Below are the code and all the weights of a small trained network. Each question names an input and a target symbol and asks about switching units off, where a switched-off unit gives its printed mean instead of its output.

import numpy as np


def w(rows, s, z=0):
    codes = np.array(rows[::2]) - 128.0
    scale = np.full(codes.shape[1], s)
    scale[-1] = z or s
    return codes * scale


def f(y):
    return np.maximum(y, 0)


def softmax(a):
    e = np.exp(a - a.max(-1, keepdims=True))
    return e / e.sum(-1, keepdims=True)


def log_softmax(a):
    a = a - a.max(-1, keepdims=True)
    return a - np.log(np.exp(a).sum(-1, keepdims=True))


def net(x, mask):
    ids = ['ΓΔΘΦΩβεζλμξπψ'.index(c) for c in x.split()]
    T = len(ids)
    res = E[ids] + P[:T]
    u = 0
    for l in range(2):
        r = res
        for j in range(3):
            rows = slice(4 * j, 4 * j + 4)
            q, k, v = (r @ M[l][rows].T for M in (Q, K, V))
            z = softmax(np.where(np.tri(T) > 0, q @ k.T / 4**0.5, -1e9)) @ v
            o = O[l][rows]
            res = res + np.where(mask[u + j], z, o[:, -1]) @ o[:, :-1]
        u += 3
        y = f(res @ A[l][:, :-1].T + A[l][:, -1])
        res = res + np.where(mask[u : u + 4], y, B[l][:, -1]) @ B[l][:, :-1]
        u += 4
    return log_softmax(res[-1] @ U[:, :-1].T + U[:, -1])


Q, K, V, O, A, B = {}, {}, {}, {}, {}, {}
E = w([
[89,178,101,9,179],'Γ',
[133,154,107,66,137],'Δ',
[133,95,86,192,78],'Θ',
[134,127,123,102,114],'Φ',
[143,157,90,98,132],'Ω',
[74,152,86,169,131],'β',
[132,117,171,93,79],'ε',
[94,179,74,105,159],'ζ',
[140,133,112,90,121],'λ',
[156,87,114,148,69],'μ',
[143,128,77,155,128],'ξ',
[171,98,92,122,93],'π',
[115,229,238,124,61],'ψ',
],0.011)
P = w([
[199,161,114,238,141],'0',
[39,126,84,34,44],'1',
[159,46,254,69,147],'2',
[42,127,58,72,34],'3',
[184,101,192,92,164],'4',
[44,127,45,65,19],'5',
[178,125,160,94,163],'6',
[52,130,37,62,6],'7',
[171,155,133,104,171],'8',
[53,139,24,60,1],'9',
[160,174,119,97,176],'10',
],0.007)
Q[0] = w([
[83,177,127,16,180],'L0H1',
[50,164,205,145,95],'L0H1',
[70,139,142,11,224],'L0H1',
[155,136,142,254,26],'L0H1',
[131,196,197,143,59],'L0H2',
[128,156,187,96,97],'L0H2',
[148,190,140,30,151],'L0H2',
[88,143,50,143,203],'L0H2',
[31,136,124,195,128],'L0H3',
[136,67,140,137,198],'L0H3',
[112,136,214,137,121],'L0H3',
[166,74,105,214,179],'L0H3',
],0.0077)
K[0] = w([
[144,137,84,47,197],'L0H1',
[105,189,102,165,133],'L0H1',
[79,142,95,2,219],'L0H1',
[149,136,159,248,76],'L0H1',
[150,111,57,144,137],'L0H2',
[175,106,75,93,164],'L0H2',
[160,157,118,47,149],'L0H2',
[87,207,179,137,147],'L0H2',
[196,46,126,116,64],'L0H3',
[119,66,51,116,161],'L0H3',
[74,125,92,164,64],'L0H3',
[122,82,104,77,147],'L0H3',
],0.0088)
V[0] = w([
[145,139,199,155,64],'L0H1',
[78,74,170,70,71],'L0H1',
[216,102,109,85,201],'L0H1',
[120,170,92,102,203],'L0H1',
[191,161,189,119,178],'L0H2',
[144,161,192,101,48],'L0H2',
[116,57,83,101,146],'L0H2',
[87,63,76,132,179],'L0H2',
[198,190,94,181,234],'L0H3',
[184,137,67,93,254],'L0H3',
[195,82,61,186,110],'L0H3',
[77,138,157,220,63],'L0H3',
],0.0073)
O[0] = w([
[119,172,123,35,143,144],'L0H1',
[135,41,129,47,189,168],'L0H1',
[79,80,200,178,82,79],'L0H1',
[181,120,165,199,84,147],'L0H1',
[116,180,210,106,48,117],'L0H2',
[202,80,202,65,107,196],'L0H2',
[71,143,86,98,180,91],'L0H2',
[67,149,48,153,170,70],'L0H2',
[81,253,186,208,11,54],'L0H3',
[147,214,202,124,62,4],'L0H3',
[173,58,206,248,95,29],'L0H3',
[87,78,60,194,155,186],'L0H3',
],0.0061,0.0049)
A[0] = w([
[91,180,169,66,169,18],'L0N1',
[191,137,74,130,67,204],'L0N2',
[89,106,183,100,149,187],'L0N3',
[254,109,174,186,131,255],'L0N4',
],0.0083,0.0043)
B[0] = w([
[216,123,67,211,109,203],'L0N1',
[76,175,167,126,174,254],'L0N2',
[119,162,148,185,180,249],'L0N3',
[90,91,254,188,134,232],'L0N4',
],0.0094,0.0035)
Q[1] = w([
[166,188,128,183,144],'L1H1',
[21,157,54,130,67],'L1H1',
[178,124,102,132,148],'L1H1',
[239,159,200,184,186],'L1H1',
[159,126,61,166,150],'L1H2',
[203,134,123,189,158],'L1H2',
[211,129,129,183,123],'L1H2',
[200,159,153,220,162],'L1H2',
[109,176,2,69,93],'L1H3',
[103,63,119,194,100],'L1H3',
[138,133,60,174,138],'L1H3',
[102,177,47,69,107],'L1H3',
],0.0091)
K[1] = w([
[219,129,172,126,140],'L1H1',
[99,102,137,237,163],'L1H1',
[164,149,137,122,122],'L1H1',
[191,137,156,52,128],'L1H1',
[70,95,40,122,146],'L1H2',
[143,62,84,43,191],'L1H2',
[207,72,91,40,185],'L1H2',
[192,66,99,43,166],'L1H2',
[59,218,213,212,5],'L1H3',
[138,99,118,53,78],'L1H3',
[73,179,132,117,50],'L1H3',
[64,177,173,241,2],'L1H3',
],0.0091)
V[1] = w([
[232,134,119,159,71],'L1H1',
[182,249,93,11,54],'L1H1',
[149,68,91,22,125],'L1H1',
[143,184,111,241,97],'L1H1',
[99,193,162,126,39],'L1H2',
[47,223,45,145,198],'L1H2',
[67,222,32,80,115],'L1H2',
[129,31,66,158,253],'L1H2',
[147,139,180,136,22],'L1H3',
[111,241,194,73,43],'L1H3',
[136,22,188,151,56],'L1H3',
[71,152,61,136,15],'L1H3',
],0.0067)
O[1] = w([
[71,12,112,80,109,101],'L1H1',
[6,243,71,200,89,73],'L1H1',
[128,154,117,234,92,35],'L1H1',
[113,65,98,28,176,169],'L1H1',
[30,136,130,166,116,225],'L1H2',
[102,129,73,91,247,85],'L1H2',
[101,186,49,151,223,11],'L1H2',
[222,72,116,76,162,2],'L1H2',
[137,186,111,139,2,228],'L1H3',
[72,231,115,146,86,254],'L1H3',
[190,88,180,164,29,192],'L1H3',
[55,58,32,145,118,67],'L1H3',
],0.0066,0.0086)
A[1] = w([
[157,149,253,125,149,184],'L1N1',
[58,197,80,212,61,1],'L1N2',
[217,89,190,172,49,103],'L1N3',
[181,71,20,108,198,139],'L1N4',
],0.0071,0.0055)
B[1] = w([
[54,55,69,149,216,251],'L1N1',
[185,4,159,190,163,251],'L1N2',
[146,183,14,155,155,244],'L1N3',
[196,254,191,200,165,160],'L1N4',
],0.0078,0.013)
U = w([
[40,55,162,176,223,135],'Γ',
[120,115,200,116,101,85],'Δ',
[197,81,197,119,133,56],'Θ',
[135,146,114,119,105,107],'Φ',
[115,160,194,91,83,132],'Ω',
[149,184,176,115,191,253],'β',
[188,254,16,150,107,201],'ε',
[62,151,39,98,131,39],'ζ',
[132,149,129,114,96,118],'λ',
[163,109,47,122,118,61],'μ',
[124,73,189,99,121,49],'ξ',
[143,117,62,111,103,83],'π',
[207,106,191,180,79,102],'ψ',
],0.0061,0.0049)

Each question gives the input, a string of symbols that net reads in full, and the target symbol t.
The units are the heads (4 rows each of Q, K, V and O) and the neurons (one row each of A and B). Each row of codes is followed by its name. A weight is (code - 128) times the scale printed after its matrix; where a second scale follows, it is the last column's (O, A, B and U).
mask holds one flag per unit, layer by layer, with each layer's heads first. A switched-off unit (its flag False) gives its mean, the last column of its rows in O or B, instead of its output. The means were averaged over made-up inputs and are rounded, as every weight is.
A unit's drop is (log p(t) with every unit on - log p(t) with that unit switched off) / (log p(t) with every unit on - log p(t) with every unit switched off).
The circuit of an input: a set's keep is (log p(t) with only the set's units on - log p(t) with every unit switched off) / (log p(t) with every unit on - log p(t) with every unit switched off). Starting from the 12 units with the biggest drops (on a tie, the unit counted first), units are removed one at a time, each time the one whose removal leaves the highest keep (on an exact tie, the one counted first), for as long as the keep stays at least 0.8.
units of the circuit, in order: the units of the circuit, biggest drop first
k most important neurons: the k neurons with the biggest drops, biggest first
k most important neurons of layer l: the k neurons of layer l with the biggest drops, biggest first
input ε ζ ζ Δ β ψ ε Γ β, target β: units of the circuit, in order => [L1H2; L1H3; L1N4]
input Γ ψ β ψ Ω Φ, target Γ: 2 most important neurons => [L1N2; L1N3]
input Δ ψ ψ, target β: most important neuron => [L0N1]
input ζ Θ ψ Γ, target ζ: units of the circuit, in order => [L0H3; L1H3; L1N2]
input Θ ψ ψ Ω Θ ψ ζ β, target Θ: units of the circuit, in order => [L0H3; L1H1; L0N4]
input ψ ψ ψ ψ ψ ψ, target ψ: units of the circuit, in order => [L0H2; L1N2; L1H1; L1H2]
input ψ Θ Θ ξ, target ψ: units of the circuit, in order => [L0H2; L1H2; L1H3; L0N4]
input μ λ ψ Ω ζ Θ Γ ζ Θ Θ, target μ: 2 most important neurons of layer 1 => [L1N3; L1N1]
input μ β Δ Γ ψ ζ ψ β, target μ: 3 most important neurons => [L1N3; L0N4; L1N1]
input ξ β ψ ψ Γ ψ μ λ Φ Ω, target ξ: units of the circuit, in order => [L0H3; L0N4; L1H1; L1H2]
input ψ Γ π, target Γ: units of the circuit, in order => [L1H3; L0N4]
input ξ Ω ζ ψ Δ β Γ ψ, target ξ: 2 most important neurons of layer 0 => [L0N4; L0N2]
input ψ Θ ψ ψ β ψ ψ Γ Δ, target Γ: units of the circuit, in order => [L1H3; L0H1]
input Φ ζ ψ Γ ψ Ω ζ Θ Δ, target Γ: units of the circuit, in order => [L1H3]
input ζ Θ π Θ, target ζ: 3 most important neurons of layer 0 => [L0N4; L0N1; L0N3]
input β Φ Γ ζ, target β: units of the circuit, in order => [L1N4; L1H2; L1H3]
input μ π ψ Δ, target μ: 2 most important neurons => [L1N3; L0N4]
input ψ μ π, target Γ: units of the circuit, in order => [L1N1; L1H3]
input Δ μ λ, target Γ: 2 most important neurons => [L1N1; L0N1]
input Γ ψ β ζ, target Γ: 2 most important neurons => [L1N2; L1N3]
input β ψ ψ Γ ψ β Ω, target Γ: units of the circuit, in order => [L1H3]
input ζ Γ β β, target ζ: 2 most important neurons => [L0N4; L1N2]
input β Γ ψ Ω Θ ζ, target β: units of the circuit, in order => [L1N4; L0H2; L1H2; L1H3]
input Ω μ Θ ζ ψ Γ ψ ψ Γ ψ, target Ω: 4 most important neurons => [L0N4; L1N3; L1N1; L1N2]
input Ω ψ ψ ψ Φ ψ Ω ψ Ω Γ, target Ω: 3 most important neurons of layer 0 => [L0N4; L0N2; L0N1]
input Θ Γ π Γ ψ β Φ ψ, target Θ: 3 most important neurons => [L0N4; L1N4; L0N2]
